In the rows, 128 means zero.
Facts:
<1009> | α c | λ g | Ξ <203> | τ m
<1011> | α c | λ e | Ξ <471> | τ m
<1026> | α c | λ j | Ξ <652> | Δ <1318> | τ m
<1027> | α b | λ k | Ξ <787> | τ n
<1036> | α b | λ e | Ξ <150> | Δ <565> | τ l
<105> | α a | λ j | τ m
<1066> | α d | λ e | Ξ <1146> | Δ <1215> | τ m
<1081> | α d | λ e | Ξ <147> | Δ <744> | τ l
<1087> | α d | λ i | Ξ <840> | τ n
<1092> | α a | λ f | Ξ <821> | Δ <23> | τ m
<1094> | α d | λ k | Ξ <980> | τ m
<1096> | α d | λ j | Ξ <1168> | τ m
<1109> | α d | λ e | Ξ <19> | τ n
<111> | α a | λ g | Ξ <1410> | τ m
<1127> | α c | λ i | Ξ <932> | Δ <707> | τ l
<1137> | α c | λ f | Ξ <357> | Δ <105> | τ n
<1146> | α d | λ e | Ξ <1036> | Δ <1137> | τ n
<1148> | α c | λ g | Ξ <924> | τ m
<1168> | α d | λ j | τ n
<1199> | α d | λ e | Ξ <76> | τ l
<1215> | α d | λ g | Ξ <976> | Δ <357> | τ l
<1216> | α a | λ k | Ξ <629> | Δ <86> | τ m
<1223> | α c | λ g | Ξ <377> | Δ <89> | τ n
<1230> | α a | λ e | Δ <1477> | τ l
<1231> | α d | λ e | Δ <377> | τ n
<1270> | α a | λ f | Ξ <1094> | Δ <1092> | τ l
<1275> | α c | λ e | Δ <471> | τ l
<1286> | α c | λ g | Δ <787> | τ l
<1287> | α b | λ e | Ξ <332> | Δ <85> | τ n
<1289> | α d | λ h | Ξ <627> | τ l
<1318> | α c | λ i | Ξ <86> | τ m
<1341> | α d | λ e | Ξ <1216> | τ l
<1351> | α c | λ k | Δ <1380> | τ l
<1371> | α d | λ j | Δ <482> | τ m
<1380> | α a | λ e | τ l
<1397> | α c | λ e | Ξ <1404> | τ n
<1404> | α a | λ h | Ξ <286> | τ l
<1410> | α c | λ f | Δ <190> | τ l
<1420> | α b | λ k | τ m
<1421> | α c | λ e | Ξ <919> | τ l
<1425> | α d | λ e | Ξ <214> | τ m
<1427> | α d | λ f | Ξ <890> | τ l
<1429> | α b | λ j | Ξ <190> | τ l
<1451> | α b | λ k | Ξ <1287> | Δ <221> | τ l
<1472> | α a | λ f | Ξ <1081> | τ n
<1474> | α d | λ j | Ξ <1092> | τ m
<1477> | α a | λ h | Ξ <48> | Δ <652> | τ l
<147> | α b | λ e | Δ <372> | τ m
<1484> | α b | λ e | Δ <1371> | τ m
<148> | α b | λ g | Ξ <408> | Δ <862> | τ l
<150> | α a | λ f | Ξ <708> | τ l
<161> | α d | λ f | Ξ <564> | Δ <78> | τ m
<168> | α c | λ e | Ξ <1351> | Δ <873> | τ l
<170> | α a | λ f | τ l
<178> | α c | λ f | Ξ <615> | τ n
<179> | α c | λ h | Ξ <762> | τ m
<190> | α a | λ k | Ξ <1397> | Δ <1199> | τ n
<19> | α b | λ h | Ξ <568> | τ l
<203> | α c | λ g | Ξ <482> | τ l
<214> | α d | λ e | Ξ <802> | Δ <111> | τ l
<221> | α a | λ i | Δ <1081> | τ n
<23> | α a | λ h | Ξ <1477> | Δ <919> | τ m
<280> | α c | λ e | Ξ <448> | Δ <1216> | τ l
<286> | α c | λ e | Ξ <1420> | Δ <1270> | τ l
<301> | α b | λ i | τ l
<305> | α c | λ f | Ξ <937> | τ m
<314> | α a | λ g | Ξ <1148> | τ m
<332> | α b | λ i | Ξ <914> | τ m
<347> | α d | λ j | Ξ <1421> | Δ <890> | τ m
<357> | α c | λ e | Ξ <1286> | τ m
<372> | α a | λ e | Ξ <170> | Δ <1410> | τ m
<377> | α b | λ g | Ξ <178> | Δ <948> | τ l
<382> | α b | λ g | Ξ <1027> | Δ <937> | τ l
<396> | α c | λ f | Ξ <51> | τ m
<408> | α d | λ h | Ξ <1087> | τ n
<421> | α c | λ f | Ξ <539> | τ l
<439> | α c | λ g | Ξ <1109> | τ m
<444> | α d | λ h | Ξ <622> | τ m
<448> | α a | λ f | Ξ <1270> | τ l
<450> | α b | λ f | Ξ <396> | τ n
<471> | α c | λ g | Δ <1286> | τ m
<475> | α b | λ g | Ξ <85> | Δ <1351> | τ l
<482> | α c | λ h | Ξ <492> | Δ <1127> | τ m
<48> | α c | λ k | τ l
<492> | α b | λ e | Ξ <1137> | Δ <1066> | τ l
<51> | α c | λ e | Ξ <754> | Δ <1341> | τ n
<539> | α b | λ g | τ n
<543> | α a | λ e | Ξ <565> | Δ <1451> | τ l
<548> | α b | λ f | Ξ <347> | Δ <954> | τ l
<564> | α d | λ e | Ξ <1289> | Δ <762> | τ l
<565> | α d | λ f | Ξ <952> | Δ <1168> | τ l
<568> | α a | λ f | Δ <1109> | τ l
<583> | α d | λ g | Ξ <1429> | τ m
<615> | α d | λ h | Ξ <744> | τ m
<622> | α a | λ f | Ξ <548> | τ m
<627> | α a | λ f | Ξ <1371> | Δ <748> | τ m
<629> | α d | λ e | Ξ <1009> | τ l
<644> | α a | λ h | Ξ <1472> | τ l
<652> | α a | λ k | Ξ <759> | Δ <286> | τ l
<655> | α d | λ e | Δ <301> | τ m
<674> | α a | λ e | Ξ <769> | τ l
<707> | α b | λ h | τ m
<708> | α c | λ h | τ l
<744> | α c | λ e | Ξ <922> | Δ <1484> | τ m
<748> | α d | λ f | Δ <1275> | τ m
<754> | α d | λ k | Ξ <655> | τ l
<759> | α d | λ j | Ξ <965> | τ m
<762> | α a | λ e | Ξ <1427> | Δ <439> | τ m
<767> | α d | λ e | Δ <844> | τ n
<769> | α c | λ f | Ξ <89> | τ n
<76> | α a | λ k | Ξ <301> | Δ <48> | τ m
<787> | α b | λ i | τ n
<78> | α d | λ f | Δ <76> | τ l
<7> | α d | λ e | Ξ <111> | τ n
<802> | α b | λ f | Δ <1223> | τ m
<820> | α b | λ g | Ξ <1474> | τ m
<821> | α b | λ g | Ξ <1066> | Δ <767> | τ n
<840> | α a | λ f | Ξ <1199> | Δ <627> | τ m
<844> | α a | λ e | Ξ <862> | Δ <1420> | τ l
<85> | α c | λ e | Ξ <161> | Δ <1026> | τ m
<862> | α d | λ i | Ξ <78> | τ n
<86> | α b | λ g | Ξ <450> | Δ <1146> | τ l
<873> | α b | λ i | Δ <347> | τ l
<890> | α a | λ e | Δ <1287> | τ n
<89> | α b | λ f | Ξ <948> | Δ <148> | τ l
<913> | α c | λ e | τ l
<914> | α d | λ e | Ξ <1011> | τ l
<919> | α c | λ f | Ξ <644> | Δ <1094> | τ n
<922> | α b | λ e | Ξ <913> | Δ <548> | τ l
<924> | α d | λ j | Ξ <748> | τ n
<932> | α c | λ k | Δ <989> | τ l
<937> | α a | λ j | Ξ <1425> | Δ <802> | τ m
<948> | α d | λ e | Ξ <421> | Δ <382> | τ m
<951> | α a | λ k | Ξ <148> | τ m
<952> | α b | λ f | Ξ <382> | τ m
<954> | α c | λ f | Ξ <439> | τ n
<965> | α c | λ f | Δ <564> | τ l
<976> | α c | λ i | Ξ <583> | τ l
<980> | α b | λ f | Ξ <1484> | τ m
<989> | α d | λ g | Ξ <305> | Δ <1230> | τ l

Known rows:
<301>: [179 131 129 129  94 116 130  98  69 137 114 178 140 143 156 185 104 140
 108 156  88 111 112 102 115 146 143 102]
<655>: [140 132 127 162 143 141 133 154 186 144 157 161  84 114 172 137 153  91
 122 128 131 144  87 150 102 157 137 126]
<754>: [ 98 140 123 151 162 135 129 133 122 179 124 114 135 136 111 125 112 109
 116 112 141 135 116 131 146 135 102 151]
<674>: [ 84 127 112 107 112 147 125 142 173 112 154 110 116 118 132  98 147 102
 150  99 146 134 115 160 120 123 145 138]
<644>: [ 43 157  87  89 124 141 108  88 108 191  54 129 126 142  38 191 133  94
 132 151 158 139 124  95 180  69 114 111]
<565>: [140 121 122 130 143 130 140 115  87 136 109 110 159 136 113 135 103 135
 111 136 103 113 142 102 149 120 109 118]
<952>: [123 121 128 121 131 116 117 116  82 135 108 112 155 124 121 137 114 146
 113 126 111 119 156 106 146 119 123 119]
<89>: [125 120 109 104 127 114 131 107  83 131 114 127 159 130 123 134  96 163
 106 119 128 109 143 106 148 130 110 117]
<314>: [124 113 120  92  88 143 130 131 130  74 143 109 138 119 145 116 147 131
 144 131 114 112 140 134 118 107 157 103]
<178>: [147 129 157 113 133 110 123 121  90 123 107 126 149 156  99 135 112 154
 127 145 125 129 172 116 145 118 110 143]
<767>: [152 140 136 147 145 140 145 152 185 131 161 168  71 139 168 140 157 111
 130 124 135 161 108 155 111 142 117 133]
<439>: [149  96 137 117 101 116 147 145 138  72 129 126 140 108 113 116 128 162
 128 130 133 101 133 116 106 124 125 109]
<1275>: [138 135 128 158 118 121 123 148 186 133 152 170  94 110 138 129 142 109
 133 135 157 140  81 158  83 163 134 139]
<179>: [100 145 145 145 162 111 113 109  86 189 100 124 163 146  81 129  99 130
 125 139 149 130 139 113 152 128 112 157]
<1421>: [ 88 116  95 113 108 121 127 151 216 116  76 129  65  94  33 151 182 113
 129 132 189 146  98 109 122  97  94  95]
<937>: [100 108 116  87 117 136 116 132 141  92 156 110 142 120 132 112 135 124
 138 121 124 123 134 148 131 115 159 108]
<1451>: [ 89 138 128 138 173 121  86 120 126 167 127 110 137 121 106 118 109 113
 108 114 140 152 123 144 160 140 122 145]
<890>: [122 152 128 118 116 147 125 129 196 131 178 175  80 149 183 147 158  99
 160 132 143 163 115 174 109 130 154 139]
<989>: [160 115 118 145  92 150 171 150 136  87  75  89 141 110 160  97 166 118
 126 130 106 102 150  95  93 116 122 119]
<1286>: [184 124 128 138  97 117 136 124 137  91 140 184 108 106 156 150 125 140
 139 156 113 119  90 133  80 160 152 103]

Rows:
No name comes twice in this set of rows, the named rows included.
[117 117 120 143 135 127 112 148 175 114 140 114 110 111 136  96 149 110
 119  99 145 144 117 154 114 144 122 138] : <922>
[107 165 126 133 154 115 124  88  85 222 130 190 136 155 140 182  86 134
 111 129 147 129 110 109 134 154 118 146] : <707>
[189 129 136 125  99 120 127 125 142  95 144 175  84 135 181 167 147 135
 124 143 103 144 133 136 103 139 142 101] : <539>
[153 110 122 105 113 111 143 108  65 112 112 144 172 134 107 154  89 173
 113 152 120 104 139  98 120 141 119 106] : <1127>
[131 110 149 125 142 126 137 177 182 117 172  94 121 157 147  97 157 125
 107  94 137 157 150 161 130 134  99 163] : <1146>
[ 75 166 109 121 165 142 114  97 108 161 135 114 139 111 125  95 105 116
 188 123 152 130 128 143 159 114 153 142] : <1216>
[123 147 136 123  75 146 135 115  73 150 112  85 146 145 108 126 125 119
 153 124  87 104 139 102 150  93 159 142] : <1270>
[113 149 145 138 177 123 136 117  85 187 112 118 150 175 113 129 106 131
 117 126 128 149 164 119 182 115  94 158] : <408>
[114 159 138 153 143 122 114 118 127 199 140 171 111 140 159 164 118 111
 117 117 138 143  97 131 120 162 134 151] : <1420>
[130 177 139 195 124 138 128 109 136 206  74 161 133 141 153 136 155  82
 140 161 143 142 119 118  83 157 130 178] : <932>
[137 147 146 118  81 114 131 126 110 138  51 122  58 143  11 201 154 142
 143 161 129 122 142  64 178  49  98 108] : <919>
[128 134 125 151 152 122 138 136 168 107 141 129 100  80 127  79 125 151
 181 114 178 118 109 143 110 140 132 136] : <357>
[ 99 152 124 143 159 123 109  98  80 194  99 121 155 141 104 135  99 120
 115 116 135 133 135 115 154 133 119 156] : <19>
[ 80 180 127 137 120 147 128  88  81 203  78 107 167 158 130 124 134  86
 160 130 128 120 152 111 140 107 146 171] : <1477>
[159 116 140 109 110 106 139 110  68 114 111 134 172 132 105 144  99 170
 117 152 113  94 149  90 123 114 126 108] : <1318>

Now the same elements, written a new way:
Known rows:
<954>: [116 144 149 146 130 101 126 115 166  74 153 126 146 126 111 118  89 172
 150 121 122 124 124  78 118 158 143 127 120 112 109 138]
<1371>: [182 141 135 109 122 156 190 119 135 130 129 122 134 150  96 147 157 107
  94 122 113 163  98 172 132  89  91 149 123 120 114 133]
<1484>: [139 170 141 130 123 131 109 124 151 114 164 138 137 121 115 155 123 125
 118 123 133 157 122 134  98 121  89 149 115  89 106 142]
<948>: [131 160 151 132 119 139 113 103 165 105 160 134 143 119 124 119 131 153
 112 131 153 133 103 147 132 134  67 141 123 109 112 158]
<421>: [121 151 142 154 101 110 110 108 154  99 171 130 138 130 138 142 116 161
 150 138 131 128 135  99 106 140 127 132 117 114 132 135]
<932>: [109 129 112 173  48  89  80 104 144 104 185 167 114 130 160 123 149 101
 114 157 106 102 157  92  83 157 122 104  90 118 143 116]
<1127>: [116 158 152 141 104 127 153 127 154  95 156 135 141 124 126 138  91 189
 158 129 135 153 130  76 107 129 125 120 124 114 121 132]
<1287>: [138 160 139 130 137 118 116 108 170  98 138 124 146 116 108 132 113 141
 118 133 120 131 121 121 113 149 112 125 114 102  92 153]
<890>: [146 180 113 136 145 113  94 119 143 118 131 120 133 104 108 146 124 112
 100 134 103 143 142 116 104 146  99 157 110 101  93 158]
<168>: [131 176 136 164  98 117 121 108 187 104 154 147 155 129 126 122 124 162
 152 145 135 110 109 114 125 147 107 105 135 116 118 147]
<1087>: [117 115 151 134 135 121 121  99 149  92 153 105 130 120 132 113 113 166
 110 131 126 143 127 108 120 143 113 141 102 133 120 152]
<408>: [184 131 133 116 136 139 174 109 164 123 110 112 147 141  87 113 171 113
  99 136  96 122  93 167 145 117 111 118 130 134  94 146]
<475>: [152 124 137 170 111 133 187  94 148 123 107  94 125 144 136 109 135 163
 140 146 109 129 113 107 139  85 104 149 124 175 120 121]
<914>: [146 148 154 124 112 132 117 115 152 119 157 130 143 115 130 128 141 157
 119 150 125 136 120 127 120 145 100 109 119  93 125 159]
<1066>: [140 136 153 130 122 131 111 117 147 105 163 138 145 111 126 113 135 142
 120 131 132 139 110 132 122 140  92 124 116  89 113 145]
<759>: [185 128 135 124 127 144 181 110 139 126 118 120 140 147 100 115 166 112
 110 125 107 130  91 165 149  95  91 132 130 128 111 136]
<48>: [119 161 142 138 102 104 109 123 141 100 187 133 136 127 138 156 105 155
 142 136 133 142 143  96  99 136 123 139 101  83 138 145]
<622>: [147 144 130 198 131 104 142 159 216  74 167 139 125  83 155 147 168 124
 139 126 117 163 125  38 129 143  72 162 104 104  94 186]
<471>: [152 123 124 150 113 113 179 105 121 105 144 110 114 172 118 141 120 115
 129 123 117 147 116 126 121  77 109 197 110 158 136 112]
<787>: [131 137 144 127 137 107 116 113 132  98 149 106 125 119 120 150  98 139
 117 129 109 156 147 104  97 133 130 169  93 109 117 144]

Rows:
No name comes twice in this set of rows, the named rows included.
[166 136 121 177 139 129 170 118 121 123  91  87 117 128 124 109 132 140
 130 122  95 145 116  80 133  77  94 175 128 164 103 119] : <314>
[194 170 110 126 106 120 176 116 149 134 133 132 141 169  97 165 167  95
 121 143  96 116 106 169 125  88 119 136 129 112 125 135] : <708>
[122 150 144 157 101 110 135 112 154  99 163 126 138 137 136 129 113 173
 153 141 127 127 125  86 115 122 124 131 121 127 137 134] : <976>
[155 173 124 153 136 121  94 131 142 117 129 129 140 103 121 130 132 124
 120 129 108 138 124 101 105 137  85 148 127  93  90 144] : <762>
[246 115 115 146 174  74 132 130 129 141  81  95 161 122 111  96 183  94
 152 140  58  96  89 129 167  98 118 142 150  92  97 137] : <23>
[177 132 122 163 143 120 175 121 104 123  97  90 113 130 125 131 125 122
 128 121  89 164 121  91 125  80  98 194 119 154 106 116] : <111>
[129 159 157 104 112 152  85  91  77 148 121 115 156 120 118  91  96 193
 119 145 128 119 123 149 108 141 115  92 138 105 121 112] : <629>
[112 167 140 135 133 133 104  79 187  98 152 122 139 123 116 121 132 151
  99 137 148 116 104 152 133 158  75 136 116 133 105 172] : <1231>
[131 130 130 149 133 137 211 104 156  93 109 107 132 155  94 121  99 168
 141 110 112 140 110  97 133 102 140 154 126 175 111 122] : <1223>
[173  78 175 130 156  64  68 117 111  95 175  94 156 108 156  93 129 156
 147 134 112 124 130 104 134 141 126 140 105  60 136 155] : <1094>
[132 160 139 171 137 119  86 129 147 106 132 120 137  89 133 110 113 165
 144 126 126 139 125  64 110 147  97 144 132 111  90 140] : <951>
[164 145 107 174  81 102  82 135 140 141 130 145 122  94 145 112 182  96
 109 162  71 118 152  85  89 145 110  99 108  98 104 131] : <1230>
[147 138 145 182 109 101 155 142 231  69 185 132 127 104 160 154 170 146
 142 142 126 154 127  69 130 138  92 126  96 105 117 182] : <548>
[158 130 125 145  99  70  88 117 150 107 168 141 148 134 139 120 156 110
 143 157  96  96 132 111 111 141 138 114 110  81 137 133] : <286>

Now the same elements, written a new way:
Known rows:
<1380>: [131  82  88 160 127 161 106 155 140 146 143 121 120 110 122  84 152 152
 169 159 148 159  92 129 143 138 111]
<286>: [139  91 113 171 141 148 110 164 149 133 161 132 142 119 122  58 133 138
 164 141 169 172 102 100 144 123 117]
<1216>: [149  42 105 158 153 148 109 133 143 116 116 129 127 125 125 117 154 142
 188 147 168 160  89 126 152 120 134]
<759>: [149  76 126 131 145 136 103 148 137 123 125 117 154 140 134 111 156 133
 140 178 169 156 103 125 144 117 127]
<820>: [137  50 120 120 132 123 127 126 155 113 112 121 144 128 140 123 162 156
 152 148 159 155 101 121 176 105 143]
<787>: [135  73  97 139 108 130 116 147 156 146 134 116 129 125 131 112 159 149
 130 168 146 141 103 135 162 114 124]
<1026>: [150  70 123 131 153 150  98 146 138 125 123 113 149 142 129 105 157 129
 154 179 172 164 107 130 151 120 124]
<111>: [143  57 109 117 153 145 100 131 153 111 117 107 144 119 133 116 162 153
 166 145 173 158  98 131 165 120 132]
<1215>: [143  85 115 128 151 143 114 139 142 100  99 114 156 129 126 111 151 158
 161 158 174 161  98 107 163 123 138]
<150>: [142  72 107 122 150 158 109 134 153 111 113 112 142 123 134  96 153 155
 171 143 153 156  97 116 157 133 129]
<372>: [139  62 104 155 139 155 113 154 140 147 148 135 127 120 131  91 156 138
 179 162 148 164  92 131 141 129 121]
<332>: [132  52 120 149 120 132 132 140 143 134 131 128 138 144 144 109 157 142
 150 162 143 158 103 128 163 105 125]
<179>: [145  68 115 132 159 148 110 148 141 124 123 124 148 126 126 111 157 141
 173 163 179 166 101 120 154 121 129]
<844>: [131  71  96 164 134 163 113 151 135 138 134 134 126 129 128  81 150 145
 182 157 145 166  92 122 144 131 118]
<1199>: [131  89 104 167 133 152 120 166 131 139 132 134 146 128 113  89 148 139
 170 168 148 173  95 118 157 121 110]
<965>: [146  97 110 129 153 151  97 133 146 121 117 117 132 113 123 110 151 161
 151 164 180 152  95 106 139 142 142]
<1066>: [144  78 124 151 149 138 126 166 143 147 137 142 164 127 120  86 155 128
 182 167 128 175  98 115 156 127 115]
<421>: [142  86 109 135 154 156 107 138 142 117 109 116 143 124 124 105 150 151
 165 160 180 161 100 109 153 130 134]
<448>: [136  65 104 136 149 158 110 133 143 107 107 113 138 135 135 101 153 155
 176 148 162 161  95 117 158 123 131]
<19>: [128  66 103 142 116 140 128 132 148 122 113 122 135 128 136 111 155 159
 149 149 149 152  99 114 168 116 134]

Rows:
No name comes twice in this set of rows, the named rows included.
[147  67 118 161 143 151 128 170 123 148 129 147 147 127 127 108 161 133
 175 185 144 164  90 119 143 129 126] : <948>
[146  45 113 124 142 167 113 186 101  91 164 113 150 112 154  94 152 166
 155 145 249 168 103 103 165  94 139] : <919>
[148  66 108 126 139 148  92 142 150 130 132 102 134 127 136 104 158 141
 144 165 165 152 101 142 145 127 119] : <105>
[114  99 123 133 162 113 107 124 167  87 123 125 143 138 131  87 125 153
 150 143 200 166  98 105 157 109 149] : <989>
[149  82 113 150 141 149 122 161 131 162 139 150 134 117 130 111 159 145
 167 193 140 146  88 110 120 146 133] : <1231>
[127  80  99 145 101 138 116 141 154 141 127 115 129 124 130 106 154 158
 125 164 142 145 102 124 157 119 124] : <301>
[134  69 124 131 119 136 131 130 154 119 108 115 152 156 147  91 153 144
 142 156 119 153 111 116 164 112 121] : <1429>
[124  85  99 152 130 167 127 170 109 144 131 141 133 124 133 102 156 152
 172 196 162 166  88 114 138 129 128] : <1081>
[148  64 125 131 158 135 115 142 144 114 115 129 154 132 133 117 156 142
 172 165 168 161  94 112 153 119 142] : <161>
[140  76  92 148 136 154 109 157 148 154 150 133 120 109 129  95 156 149
 169 167 146 152  90 129 133 140 121] : <890>
[118  67 102 134 122 140 132 130 148 117  91 119 142 139 128 119 162 159
 160 157 146 158  98 126 185 108 127] : <89>

